Small tables with named rows and columns. After each table, cells are looked up by row and column.

lupuva
|  | lige | gudorus |
|---|---|---|
| fosava | 0.7 | 0.2 |
| kug | 0.9 | 0.3 |
| rup | 0.5 | 0.5 |

lige of kug = 0.9
gudorus of rup = 0.5
gudorus of fosava = 0.2
lige of rup = 0.5
lige of fosava = 0.7
gudorus of kug = 0.3

Table rab
	fom	sofafas	nimosal	vip	sagi	nozaf
kanafu	41	38	45	30	37	40
kugufus	39	35	54	27	31	35
lafak	35	34	49	40	30	34
pap	58	45	38	16	41	54
pibeb	43	40	38	41	27	43
kifila	35	35	48	42	37	36
mopova	63	46	36	4	36	56
dig	53	44	49	3	37	46
fode	42	35	42	39	31	41
vegol	54	43	38	12	21	47
fabeba	36	25	75	18	57	26

vip of kanafu: 30
nimosal of dig: 49
sagi of dig: 37
fom of vegol: 54
nimosal of lafak: 49
vip of lafak: 40
nozaf of vegol: 47
nozaf of kugufus: 35
sofafas of kifila: 35
sagi of fabeba: 57
nimosal of vegol: 38
sofafas of kanafu: 38
sagi of vegol: 21
sagi of kugufus: 31
nozaf of fabeba: 26
Row with the largest nimosal: fabeba

Table ver
fields: pezape, gapugun, met, pevado, rosipes, vil
gurifo: [210, 169, 204, 168, 160, 156]
kulape: [192, 181, 166, 170, 165, 148]
lef: [181, 86, 125, 198, 174, 36]
sadile: [183, 185, 169, 179, 188, 179]

What is the vil of sadile in ver?
179
What is the pezape of sadile in ver?
183
What is the gapugun of kulape in ver?
181
What is the vil of kulape in ver?
148
What is the pevado of gurifo in ver?
168
What is the gapugun of lef in ver?
86
What is the rosipes of kulape in ver?
165
What is the rosipes of lef in ver?
174
What is the pezape of gurifo in ver?
210
What is the met of sadile in ver?
169
What is the vil of lef in ver?
36
What is the gapugun of gurifo in ver?
169
What is the rosipes of sadile in ver?
188
What is the pevado of kulape in ver?
170
What is the pevado of lef in ver?
198
What is the met of kulape in ver?
166
What is the pevado of sadile in ver?
179
What is the pezape of lef in ver?
181
What is the met of gurifo in ver?
204

ros
         tubare  vidipo   zefa  pudopu  sevul  zurez    kib
mebup     36055   65598  62025   10294  53979  56904  53514
runez     34848   33116  59309   60351  25076  17494  14399
fubos     34355   31038   2767   74138  26134  19668  42416
nake      34113   40432  53792    3032  39100  51909  21084
mobeva    50169   40551  69046   57513  30097  19298  41687
mabeb     56583   33563  44681   74918  47229  17294  59736
gefo      37514   60958  61906    9892  53431  57588  51752
mag       46901   41328  68866   57806  30317  18564  40122
mov       33385   33485  47604    9042  47802  20939  11912
dobu      60420   78254  68915   52909  26478  57180  43752
pubav     57606   82437  69836   54224  30643  54645  45341
muboked   35139   33473  59966   59576  27849  17531  14290
gazipu    34843   39927  57793   11343  55420  27259  40537

mag, tubare: 46901
mebup, zurez: 56904
runez, sevul: 25076
mag, sevul: 30317
gazipu, tubare: 34843
gazipu, zurez: 27259
mebup, zefa: 62025
muboked, zurez: 17531
muboked, pudopu: 59576
mov, zefa: 47604
gefo, zurez: 57588
mobeva, vidipo: 40551

Table bifot
         daved  kekosur  ros  bisid  lati  buzika  zuzod
valogu      59      221   83     38   124      95    211
mizodu     140       96  121    103   133     105     62
pegumov     81       63  105    127    37      93    113
busuki      94      120   78    143   137     110    128
dizif       95       97   87    101   116      95    110
mog         91       97   98     89    92      92     97
zofes       99       89   89    104    99      97     93
faveve      83       58   92     58    80      56     33
zodi       101       82  109     99   113      85     87
sezul       99       91   96    102    96      97     91

What is the bisid of valogu in bifot? 38
What is the zuzod of faveve in bifot? 33
What is the bisid of faveve in bifot? 58
What is the buzika of busuki in bifot? 110
What is the zuzod of zofes in bifot? 93
What is the buzika of pegumov in bifot? 93
What is the ros of dizif in bifot? 87
What is the lati of dizif in bifot? 116
What is the bisid of mizodu in bifot? 103
What is the daved of valogu in bifot? 59
What is the daved of dizif in bifot? 95
What is the kekosur of mizodu in bifot? 96
What is the zuzod of valogu in bifot? 211
What is the kekosur of busuki in bifot? 120
What is the kekosur of pegumov in bifot? 63
What is the kekosur of mog in bifot? 97
What is the bisid of dizif in bifot? 101
What is the ros of faveve in bifot? 92
What is the zuzod of mog in bifot? 97
What is the daved of pegumov in bifot? 81

Table dodove
fields: misiloz, bozuf, vege, fidol, gisuni, deravaf, lureb, zupereg
sigo: [357, 15, 148, -80, 34, -82, -522, 267]
tur: [-138, 210, -428, -133, -231, 350, -135, -14]
biv: [-160, 666, 328, 299, -406, 5, -74, 440]
kun: [-144, 286, 442, -410, -45, -451, -57, 187]
danivo: [108, 445, 469, 824, -139, -66, -111, 232]

What is the fidol of biv in dodove?
299
What is the zupereg of sigo in dodove?
267
What is the zupereg of danivo in dodove?
232
What is the lureb of sigo in dodove?
-522
What is the deravaf of tur in dodove?
350
What is the bozuf of sigo in dodove?
15
What is the gisuni of sigo in dodove?
34
What is the bozuf of biv in dodove?
666
What is the vege of biv in dodove?
328
What is the fidol of kun in dodove?
-410
What is the fidol of sigo in dodove?
-80
Row with the largest gisuni: sigo

Table lis
|  | rut | bek | topazaz |
|---|---|---|---|
| pupegem | 62.586 | 76.236 | 57.224 |
| dalo | 70.750 | 59.838 | 24.848 |
| ganu | 59.801 | 47.321 | 47.870 |
| ladu | 49.928 | 60.215 | 64.701 |
| gepa | 54.797 | 56.170 | 67.605 |
| pulo | 55.665 | 82.254 | 49.201 |
| suf | 54.277 | 73.392 | 35.846 |

What is the bek of pulo in lis?
82.254
What is the topazaz of ganu in lis?
47.870
What is the bek of dalo in lis?
59.838
What is the rut of dalo in lis?
70.750
What is the topazaz of dalo in lis?
24.848
What is the topazaz of ladu in lis?
64.701

gipe:
,dedafu,nud,nom,bovovo,tof,fivada,fis,letibo,lev,ninado
gog,0.207,0.413,0.107,0.676,0.299,0.610,0.611,0.360,0.145,0.658
sut,0.727,0.581,0.573,0.579,0.140,0.309,0.526,0.559,0.500,0.266
dibur,0.201,0.255,0.176,0.265,0.397,0.116,0.400,0.648,0.688,0.236
lozen,0.411,0.598,0.424,0.421,0.754,0.704,0.270,0.658,0.390,0.252
kenit,0.405,0.167,0.188,0.681,0.638,0.744,0.489,0.135,0.116,0.357
nozudo,0.264,0.171,0.233,0.587,0.673,0.442,0.404,0.757,0.349,0.315
geri,0.772,0.690,0.142,0.529,0.307,0.784,0.775,0.369,0.590,0.339
zaz,0.207,0.662,0.548,0.522,0.693,0.505,0.232,0.655,0.723,0.746
kubu,0.770,0.351,0.303,0.183,0.295,0.725,0.534,0.590,0.412,0.142
sem,0.206,0.574,0.481,0.153,0.510,0.655,0.461,0.636,0.522,0.546
sigare,0.541,0.560,0.652,0.513,0.308,0.395,0.652,0.107,0.460,0.302
ses,0.423,0.779,0.524,0.210,0.566,0.538,0.426,0.477,0.128,0.104
digopi,0.557,0.547,0.273,0.186,0.588,0.152,0.195,0.349,0.558,0.676
difibub,0.567,0.552,0.593,0.404,0.233,0.114,0.265,0.160,0.412,0.300

What is the fivada of sigare in gipe? 0.395
What is the ninado of zaz in gipe? 0.746
What is the lev of ses in gipe? 0.128
What is the bovovo of zaz in gipe? 0.522
What is the fis of ses in gipe? 0.426
What is the fivada of geri in gipe? 0.784
What is the fis of dibur in gipe? 0.400
What is the fis of geri in gipe? 0.775
What is the tof of nozudo in gipe? 0.673
What is the tof of sem in gipe? 0.510

gutir:
        dalazef  nolafem  pufeke  dovu
dukama      188      195     167   161
zesoli       85       41      54    58
ruguto      105       49      69    94
sosape      205      189     177   173

dukama, dovu -> 161
sosape, pufeke -> 177
ruguto, dalazef -> 105
zesoli, pufeke -> 54
dukama, pufeke -> 167
ruguto, dovu -> 94

Table pera
fields: demor, patub, gero, ponop, zif, vem, fomes, vus, zubek, ravil
konorif: [0.5, 0.6, 0.5, 0.5, 0.1, 0.5, 0.5, 0.5, 0.2, 0.5]
kuz: [0.4, 0.4, 0.4, 0.4, 0.3, 0.3, 0.5, 0.4, 0.1, 0.5]
sada: [0.7, 0.7, 0.5, 0.3, 0.3, 0.5, 0.7, 0.7, 0.5, 0.4]
mes: [0.7, 0.4, 0.4, 0.4, 0.3, 0.8, 0.4, 0.4, 0.2, 0.6]
nivuz: [0.4, 0.4, 0.5, 0.5, 0.5, 0.6, 0.4, 0.4, 0.9, 0.5]

sada, fomes: 0.7
sada, vem: 0.5
nivuz, ponop: 0.5
sada, ravil: 0.4
sada, demor: 0.7
konorif, zubek: 0.2
mes, ponop: 0.4
kuz, gero: 0.4
mes, fomes: 0.4
nivuz, vem: 0.6
mes, vem: 0.8
nivuz, zif: 0.5
konorif, vem: 0.5
sada, patub: 0.7
mes, ravil: 0.6
nivuz, gero: 0.5
konorif, ravil: 0.5
konorif, fomes: 0.5
konorif, gero: 0.5

zedabef =
|  | zugav | vuzavit | tanuvi | rolamo | kub |
|---|---|---|---|---|---|
| vurelo | 3681 | 3515 | 1344 | 4017 | 4527 |
| gota | 3822 | 3682 | 8296 | 2370 | 4056 |
| tutadum | 3831 | 3497 | 7469 | 2254 | 5131 |
| funovu | 3684 | 3295 | 5814 | 2786 | 6113 |
| volanur | 3893 | 3659 | 5704 | 3158 | 3692 |
| logopig | 3643 | 3562 | 6908 | 2613 | 5353 |
| sur | 3206 | 3411 | 512 | 4418 | 6931 |
| gotagem | 4012 | 3633 | 4881 | 2035 | 4175 |
| bunifu | 3439 | 3458 | 3829 | 3133 | 7283 |

kub of bunifu is 7283
vuzavit of tutadum is 3497
tanuvi of vurelo is 1344
tanuvi of gotagem is 4881
zugav of bunifu is 3439
kub of tutadum is 5131
vuzavit of logopig is 3562
zugav of funovu is 3684
kub of gotagem is 4175
vuzavit of gota is 3682
zugav of logopig is 3643
rolamo of bunifu is 3133
kub of volanur is 3692
kub of sur is 6931
rolamo of vurelo is 4017
rolamo of logopig is 2613
tanuvi of funovu is 5814
zugav of gotagem is 4012
zugav of vurelo is 3681
rolamo of tutadum is 2254
Which row has the largest vuzavit? gota

